Below are the code and all the weights of a small trained network. Each question names an input and a target symbol and asks about switching units off, where a switched-off unit gives its printed mean instead of its output.

import numpy as np


def w(rows, s, z=0):
    codes = np.array(rows[::2]) - 128.0
    scale = np.full(codes.shape[1], s)
    scale[-1] = z or s
    return codes * scale


def norm(h):
    return h / np.sqrt((h * h).mean(-1, keepdims=True) + 1e-5)


def f(y):
    return y / 2 * (1 + np.tanh(0.7978845608 * (y + 0.044715 * y**3)))


def softmax(a):
    e = np.exp(a - a.max(-1, keepdims=True))
    return e / e.sum(-1, keepdims=True)


def log_softmax(a):
    a = a - a.max(-1, keepdims=True)
    return a - np.log(np.exp(a).sum(-1, keepdims=True))


def net(x, mask):
    ids = ['ΓΛΞΩαβεηθμπσφψ'.index(c) for c in x.split()]
    T = len(ids)
    res = E[ids] + P[:T]
    u = 0
    for l in range(2):
        q, k, v = (norm(res) @ M[l].T for M in (Q, K, V))
        z = softmax(np.where(np.tri(T) > 0, q @ k.T / 4**0.5, -1e9)) @ v
        res = res + np.where(mask[u], z, O[l][:, -1]) @ O[l][:, :-1]
        u += 1
        y = f(norm(res) @ A[l][:, :-1].T + A[l][:, -1])
        res = res + np.where(mask[u : u + 8], y, B[l][:, -1]) @ B[l][:, :-1]
        u += 8
    return log_softmax(norm(res)[-1] @ U[:, :-1].T + U[:, -1])


Q, K, V, O, A, B = {}, {}, {}, {}, {}, {}
E = w([
[88,168,137,167,179,159,111,154],'Γ',
[114,139,161,127,73,127,88,79],'Λ',
[135,70,105,101,77,108,121,109],'Ξ',
[30,118,9,102,198,203,168,110],'Ω',
[105,118,130,214,205,239,149,84],'α',
[132,76,126,163,76,123,127,159],'β',
[180,128,102,101,113,140,86,107],'ε',
[26,193,79,99,148,127,117,212],'η',
[182,116,176,118,158,141,77,128],'θ',
[129,84,128,116,114,114,73,146],'μ',
[121,99,181,140,136,103,152,120],'π',
[170,70,128,111,156,109,160,156],'σ',
[157,115,152,67,151,108,106,87],'φ',
[103,61,184,91,109,84,136,127],'ψ',
],0.0013)
P = w([
[23,4,148,108,164,130,16,74],'0',
[59,44,152,62,138,186,63,99],'1',
[161,69,163,113,100,63,49,84],'2',
[57,86,133,67,123,205,111,130],'3',
[165,100,131,110,90,72,98,109],'4',
[77,133,118,88,125,214,159,132],'5',
[134,163,86,128,118,73,138,108],'6',
[55,132,106,94,147,222,159,144],'7',
],0.00044)
Q[0] = w([
[11,103,119,74,161,250,133,143],'L0H0',
[241,154,136,182,97,10,123,114],'L0H0',
[246,145,140,172,88,5,120,112],'L0H0',
[10,109,116,80,166,252,136,144],'L0H0',
],0.0028)
K[0] = w([
[65,224,90,231,233,248,163,160],'L0H0',
[192,30,167,26,23,7,91,94],'L0H0',
[183,39,157,18,16,3,103,102],'L0H0',
[71,220,96,234,240,253,154,155],'L0H0',
],0.0037)
V[0] = w([
[189,37,164,35,56,105,158,145],'L0H0',
[167,99,184,64,102,244,157,106],'L0H0',
[89,144,64,219,226,152,144,143],'L0H0',
[85,140,5,93,162,116,127,129],'L0H0',
],0.0011)
O[0] = w([
[61,61,131,157,191,84,56,97,193],'L0H0',
[141,141,118,167,142,9,98,100,252],'L0H0',
[212,143,137,117,104,156,201,170,128],'L0H0',
[208,100,162,86,88,158,99,129,222],'L0H0',
],0.0013,0.00031)
A[0] = w([
[234,146,113,57,170,172,146,142,1],'L0N0',
[162,173,163,112,38,174,133,101,195],'L0N1',
[130,149,146,175,154,211,147,215,136],'L0N2',
[109,217,156,138,161,198,135,147,117],'L0N3',
[179,121,203,150,115,104,101,132,31],'L0N4',
[191,110,53,117,55,164,144,187,103],'L0N5',
[147,132,163,158,127,84,135,116,72],'L0N6',
[161,90,176,102,97,116,253,155,18],'L0N7',
],0.0025,0.00044)
B[0] = w([
[25,91,153,175,11,153,152,147,142],'L0N0',
[156,36,101,105,185,145,160,192,111],'L0N1',
[185,102,155,59,59,33,131,36,181],'L0N2',
[216,58,152,110,49,54,141,134,88],'L0N3',
[23,171,36,114,166,240,218,155,110],'L0N4',
[88,155,210,92,203,160,163,75,187],'L0N5',
[40,140,119,142,172,173,168,132,5],'L0N6',
[146,158,93,112,106,193,5,105,34],'L0N7',
],0.0011,0.00025)
Q[1] = w([
[205,49,187,20,33,246,176,118],'L1H0',
[178,60,150,57,64,248,176,115],'L1H0',
[190,50,176,17,37,250,169,121],'L1H0',
[88,202,102,220,199,1,90,137],'L1H0',
],0.0058)
K[1] = w([
[165,197,115,144,96,121,245,141],'L1H0',
[158,193,103,149,109,134,255,134],'L1H0',
[161,202,108,142,99,121,247,141],'L1H0',
[102,56,157,111,147,127,5,116],'L1H0',
],0.0033)
V[1] = w([
[64,119,121,9,133,4,80,180],'L1H0',
[185,80,200,124,103,98,143,62],'L1H0',
[211,154,249,140,77,28,90,213],'L1H0',
[82,197,35,72,143,142,169,160],'L1H0',
],0.0014)
O[1] = w([
[161,252,107,94,71,78,192,207,254],'L1H0',
[225,81,202,131,89,102,152,85,158],'L1H0',
[189,110,238,133,78,29,12,199,17],'L1H0',
[26,108,89,43,149,167,122,143,62],'L1H0',
],0.0013,0.00099)
A[1] = w([
[73,106,105,181,208,141,95,77,180],'L1N0',
[96,186,129,127,125,54,70,199,24],'L1N1',
[144,213,146,44,55,180,181,254,2],'L1N2',
[85,51,188,176,158,134,194,208,137],'L1N3',
[88,124,124,166,88,121,126,121,120],'L1N4',
[178,117,88,50,93,175,48,71,110],'L1N5',
[182,105,198,202,132,64,63,115,81],'L1N6',
[84,98,199,132,131,140,136,105,87],'L1N7',
],0.0022,0.0007)
B[1] = w([
[204,234,150,97,47,120,162,211,255],'L1N0',
[141,72,154,215,193,248,126,94,181],'L1N1',
[66,230,68,64,75,33,85,192,140],'L1N2',
[195,224,25,195,112,76,215,144,144],'L1N3',
[125,162,113,157,39,148,106,120,129],'L1N4',
[170,244,72,253,145,63,208,123,204],'L1N5',
[71,208,67,29,101,220,216,189,183],'L1N6',
[107,177,156,234,157,127,150,114,127],'L1N7',
],0.0011,0.00086)
U = w([
[248,103,226,63,16,97,130,169,234],'Γ',
[41,203,201,189,42,161,70,38,112],'Λ',
[109,26,47,121,67,25,89,34,35],'Ξ',
[46,112,37,41,148,243,208,90,201],'Ω',
[208,25,191,198,136,229,170,28,183],'α',
[113,103,61,253,20,125,175,196,18],'β',
[213,241,31,178,139,98,74,73,85],'ε',
[65,225,89,23,56,63,95,233,141],'η',
[173,222,201,101,215,230,121,189,7],'θ',
[91,59,110,177,179,172,4,204,236],'μ',
[84,225,192,235,173,102,231,160,132],'π',
[204,54,74,120,225,52,206,206,101],'σ',
[136,156,201,37,235,65,85,30,86],'φ',
[12,46,211,135,146,37,156,129,128],'ψ',
],0.0045,0.0012)

Each question gives the input, a string of symbols that net reads in full, and the target symbol t.
The units are the heads (4 rows each of Q, K, V and O) and the neurons (one row each of A and B). Each row of codes is followed by its name. A weight is (code - 128) times the scale printed after its matrix; where a second scale follows, it is the last column's (O, A, B and U).
mask holds one flag per unit, layer by layer, with each layer's heads first. A switched-off unit (its flag False) gives its mean, the last column of its rows in O or B, instead of its output. The means were averaged over made-up inputs and are rounded, as every weight is.
A unit's drop is (log p(t) with every unit on - log p(t) with that unit switched off) / (log p(t) with every unit on - log p(t) with every unit switched off).
The circuit of an input: a set's keep is (log p(t) with only the set's units on - log p(t) with every unit switched off) / (log p(t) with every unit on - log p(t) with every unit switched off). Starting from the 12 units with the biggest drops (on a tie, the unit counted first), units are removed one at a time, each time the one whose removal leaves the highest keep (on an exact tie, the one counted first), for as long as the keep stays at least 0.8.
circuit, biggest first: the units of the circuit, biggest drop first
unit that matters most: the unit with the biggest drop
k most important neurons: the k neurons with the biggest drops, biggest first
top k neurons in layer l: the k neurons of layer l with the biggest drops, biggest first
drop of u: that unit's drop, to one decimal
input Γ ε Ω π θ ε β Λ, target Ω: circuit, biggest first -> (L1H0 L0N1 L0H0)
input Γ Γ φ μ, target Γ: circuit, biggest first -> (L1H0 L0H0 L0N2)
input Γ Ω ε π, target Ω: circuit, biggest first -> (L1H0 L0N7)
input Λ α Ω θ Γ φ Ω μ, target Ω: circuit, biggest first -> (L1H0)
input σ β θ μ θ θ Γ, target Γ: circuit, biggest first -> (L0N3 L0H0 L0N2)
input π η α θ Γ Ω σ μ, target Ω: circuit, biggest first -> (L0N3 L0H0 L0N2 L1H0)
input μ σ η β, target η: circuit, biggest first -> (L1H0 L1N2)
input β ε Λ Ω Λ θ σ π, target Ω: circuit, biggest first -> (L1H0 L0N7 L0H0)
input μ ε σ μ Λ Ξ, target Ξ: circuit, biggest first -> (L0H0 L1N6)
input α Ξ Γ μ β μ, target Γ: circuit, biggest first -> (L0H0 L1H0 L0N2)
input φ φ σ μ σ η η ψ, target η: circuit, biggest first -> (L1N2 L1H0)
input Λ Λ η ε β θ σ Λ, target η: circuit, biggest first -> (L1H0 L1N2 L0N1 L0N7)
input β Λ Γ Γ ε σ, target Γ: 3 most important neurons -> (L0N7 L0N2 L0N0)
input π Ω σ φ η π, target η: unit that matters most -> L0N7
input σ β θ β μ Γ η σ, target η: 2 most important neurons -> (L1N2 L0N3)
input α Ξ β μ μ σ, target α: 2 most important neurons -> (L0N7 L0N0)
input μ σ Λ Γ Ω ψ, target Ω: 2 most important neurons -> (L0N7 L0N3)
input Ω σ θ, target θ: 2 most important neurons -> (L1N6 L0N4)
input β ε μ μ, target μ: 2 most important neurons -> (L1N1 L0N0)
input π α α Λ μ, target μ: unit that matters most -> L0H0
input Ξ Ω π θ θ φ η α, target α: top 3 neurons in layer 0 -> (L0N2 L0N3 L0N4)
input μ φ σ Γ η μ η π, target η: 2 most important neurons -> (L1N2 L0N7)
input φ ε ε σ σ η β ε, target η: drop of L1N2 -> 0.2
input Γ θ μ ε, target Γ: drop of L1N6 -> 0.1
input α Γ ψ η ε Λ, target η: drop of L1N2 -> 0.6
